Here is a tiny trained network, its code and every weight. The questions are about switching its units off for an input and a class, where a switched-off unit gives its printed mean instead of its output.

import numpy as np


def w(rows, s, z=0):
    codes = np.array(rows[::2]) - 128.0
    scale = np.full(codes.shape[1], s)
    scale[-1] = z or s
    return codes * scale


def norm(h):
    return h / np.sqrt((h * h).mean(-1, keepdims=True) + 1e-5)


def f(y):
    return y / 2 * (1 + np.tanh(0.7978845608 * (y + 0.044715 * y**3)))


def log_softmax(a):
    a = a - a.max(-1, keepdims=True)
    return a - np.log(np.exp(a).sum(-1, keepdims=True))


def net(x, mask):
    res = np.array(x, float).reshape(1, 5) / 4 @ E
    u = 0
    for l in range(3):
        y = f(norm(res) @ A[l][:, :-1].T + A[l][:, -1])
        res = res + np.where(mask[u : u + 7], y, B[l][:, -1]) @ B[l][:, :-1]
        u += 7
    return log_softmax(norm(res)[-1] @ U[:, :-1].T + U[:, -1])


A, B = {}, {}
E = w([
[123,50,76,138,14,199,52],'x0',
[254,107,198,157,133,103,67],'x1',
[133,219,69,238,68,76,141],'x2',
[137,89,89,103,115,56,161],'x3',
[102,170,117,77,132,108,61],'x4',
],0.0067)
A[0] = w([
[21,118,113,82,117,104,176,19],'L0N0',
[96,183,108,86,146,94,22,173],'L0N1',
[87,126,52,150,131,119,154,62],'L0N2',
[123,24,142,2,149,103,165,53],'L0N3',
[111,163,144,141,211,107,161,148],'L0N4',
[134,66,144,222,97,128,203,255],'L0N5',
[155,95,150,190,145,201,214,123],'L0N6',
],0.0089,0.0043)
B[0] = w([
[70,113,156,165,115,126,139,177],'L0N0',
[145,112,192,94,9,117,211,208],'L0N1',
[113,120,157,179,114,125,75,155],'L0N2',
[187,207,181,182,103,208,121,245],'L0N3',
[162,88,43,86,125,137,154,224],'L0N4',
[116,145,137,105,70,113,134,255],'L0N5',
[117,119,184,59,70,108,144,182],'L0N6',
],0.012,0.005)
A[1] = w([
[204,92,183,192,158,57,45,89],'L1N0',
[1,171,102,96,139,141,129,54],'L1N1',
[214,114,172,55,82,52,106,218],'L1N2',
[69,130,182,56,176,239,163,111],'L1N3',
[175,149,190,19,164,48,27,108],'L1N4',
[130,99,199,60,189,181,95,71],'L1N5',
[105,190,207,93,235,72,168,252],'L1N6',
],0.0081,0.0029)
B[1] = w([
[2,142,161,227,140,221,188,142],'L1N0',
[93,71,176,181,97,171,139,146],'L1N1',
[16,108,124,151,116,149,112,254],'L1N2',
[171,75,181,204,134,62,55,184],'L1N3',
[114,78,144,153,111,109,183,159],'L1N4',
[184,179,129,154,127,57,36,153],'L1N5',
[221,32,47,171,66,172,177,168],'L1N6',
],0.0094,0.008)
A[2] = w([
[85,145,115,151,63,221,72,253],'L2N0',
[120,125,115,126,162,3,49,123],'L2N1',
[166,111,158,163,121,155,152,221],'L2N2',
[121,82,100,105,107,176,36,28],'L2N3',
[85,49,123,159,159,44,84,141],'L2N4',
[99,120,107,117,68,81,143,197],'L2N5',
[89,206,79,171,126,80,138,71],'L2N6',
],0.012,0.0046)
B[2] = w([
[158,132,105,120,203,104,182,247],'L2N0',
[135,182,120,83,180,1,185,128],'L2N1',
[56,193,55,98,132,96,106,186],'L2N2',
[156,88,72,132,95,73,161,141],'L2N3',
[76,232,112,100,183,100,214,142],'L2N4',
[162,119,170,95,184,155,83,203],'L2N5',
[209,93,182,178,113,146,30,145],'L2N6',
],0.0096,0.015)
U = w([
[195,148,157,184,107,121,49,161],'0',
[60,98,141,193,128,131,168,141],'1',
[177,66,43,98,117,100,152,120],'2',
[126,111,193,88,3,115,145,122],'3',
[142,160,132,108,163,96,161,254],'4',
[115,160,125,69,164,135,102,83],'5',
[76,125,83,100,102,166,24,26],'6',
[87,138,89,103,84,149,45,48],'7',
],0.02,0.0092)

Each question gives the input, the list of numbers given to net, and the class t.
The units are the neurons (one row each of A and B). Each row of codes is followed by its name. A weight is (code - 128) times the scale printed after its matrix; where a second scale follows, it is the last column's (A, B and U).
mask holds one flag per neuron, layer by layer. A switched-off neuron (its flag False) gives its mean, the last column of its row in B, instead of its output. The means were averaged over made-up inputs and are rounded, as every weight is.
A unit's drop is (log p(t) with every unit on - log p(t) with that unit switched off) / (log p(t) with every unit on - log p(t) with every unit switched off).
The circuit of an input: a set's keep is (log p(t) with only the set's units on - log p(t) with every unit switched off) / (log p(t) with every unit on - log p(t) with every unit switched off). Starting from the 12 units with the biggest drops (on a tie, the unit counted first), units are removed one at a time, each time the one whose removal leaves the highest keep (on an exact tie, the one counted first), for as long as the keep stays at least 0.8.
units of the circuit, in order: the units of the circuit, biggest drop first
unit that matters most: the unit with the biggest drop
top k neurons: the k neurons with the biggest drops, biggest first
k most important neurons of layer l: the k neurons of layer l with the biggest drops, biggest first
input [8,-6,6,-4,4], class 2: top 4 neurons -> L2N0, L1N2, L0N3, L1N0
input [-7,6,5,6,5], class 2: unit that matters most -> L1N6
input [-1,7,-7,1,-4], class 0: top 2 neurons -> L0N3, L1N5
input [-6,-5,0,4,3], class 2: top 2 neurons -> L1N2, L1N6
input [-2,6,-3,-6,0], class 1: 3 most important neurons of layer 1 -> L1N0, L1N4, L1N6
input [-7,5,-6,-1,8], class 3: units of the circuit, in order -> L0N1, L2N0
input [5,4,-8,-2,7], class 0: top 4 neurons -> L0N3, L1N5, L0N5, L0N6
input [7,-1,-5,0,8], class 3: top 3 neurons -> L0N1, L0N4, L1N6
input [-2,7,5,-4,7], class 1: units of the circuit, in order -> L1N0, L0N3
input [8,8,-2,-6,4], class 1: 2 most important neurons of layer 0 -> L0N4, L0N5
input [1,-7,0,5,8], class 3: top 3 neurons -> L0N1, L1N2, L1N0
input [6,3,-6,3,7], class 3: top 4 neurons -> L0N1, L0N4, L2N5, L0N3
input [1,-2,7,0,6], class 0: top 2 neurons -> L2N6, L0N6
input [-7,7,5,4,-3], class 1: 2 most important neurons of layer 1 -> L1N0, L1N2
input [-7,8,0,0,7], class 1: units of the circuit, in order -> L1N2, L1N0
input [-4,6,0,7,-7], class 3: unit that matters most -> L0N5
input [-5,2,3,1,-3], class 2: 2 most important neurons of layer 2 -> L2N2, L2N0
input [0,-1,-7,3,-1], class 0: top 2 neurons -> L0N3, L1N3
input [-5,0,-3,4,3], class 2: top 2 neurons -> L1N6, L2N5
input [0,-2,-8,3,-5], class 0: units of the circuit, in order -> L0N3
input [8,0,2,-5,-8], class 2: 2 most important neurons of layer 0 -> L0N1, L0N3
input [7,8,4,2,-4], class 1: top 2 neurons -> L1N0, L0N4
input [7,7,-8,8,4], class 0: 3 most important neurons of layer 1 -> L1N5, L1N6, L1N0
input [3,-1,-6,2,-8], class 3: top 3 neurons -> L0N6, L0N5, L2N5
input [7,0,-8,-5,8], class 0: units of the circuit, in order -> L1N5, L1N3
input [3,4,7,2,-8], class 3: 3 most important neurons of layer 0 -> L0N5, L0N6, L0N3
input [0,-2,7,5,6], class 0: unit that matters most -> L2N6
input [-7,-3,-3,-7,7], class 2: top 4 neurons -> L1N6, L0N5, L0N6, L0N4
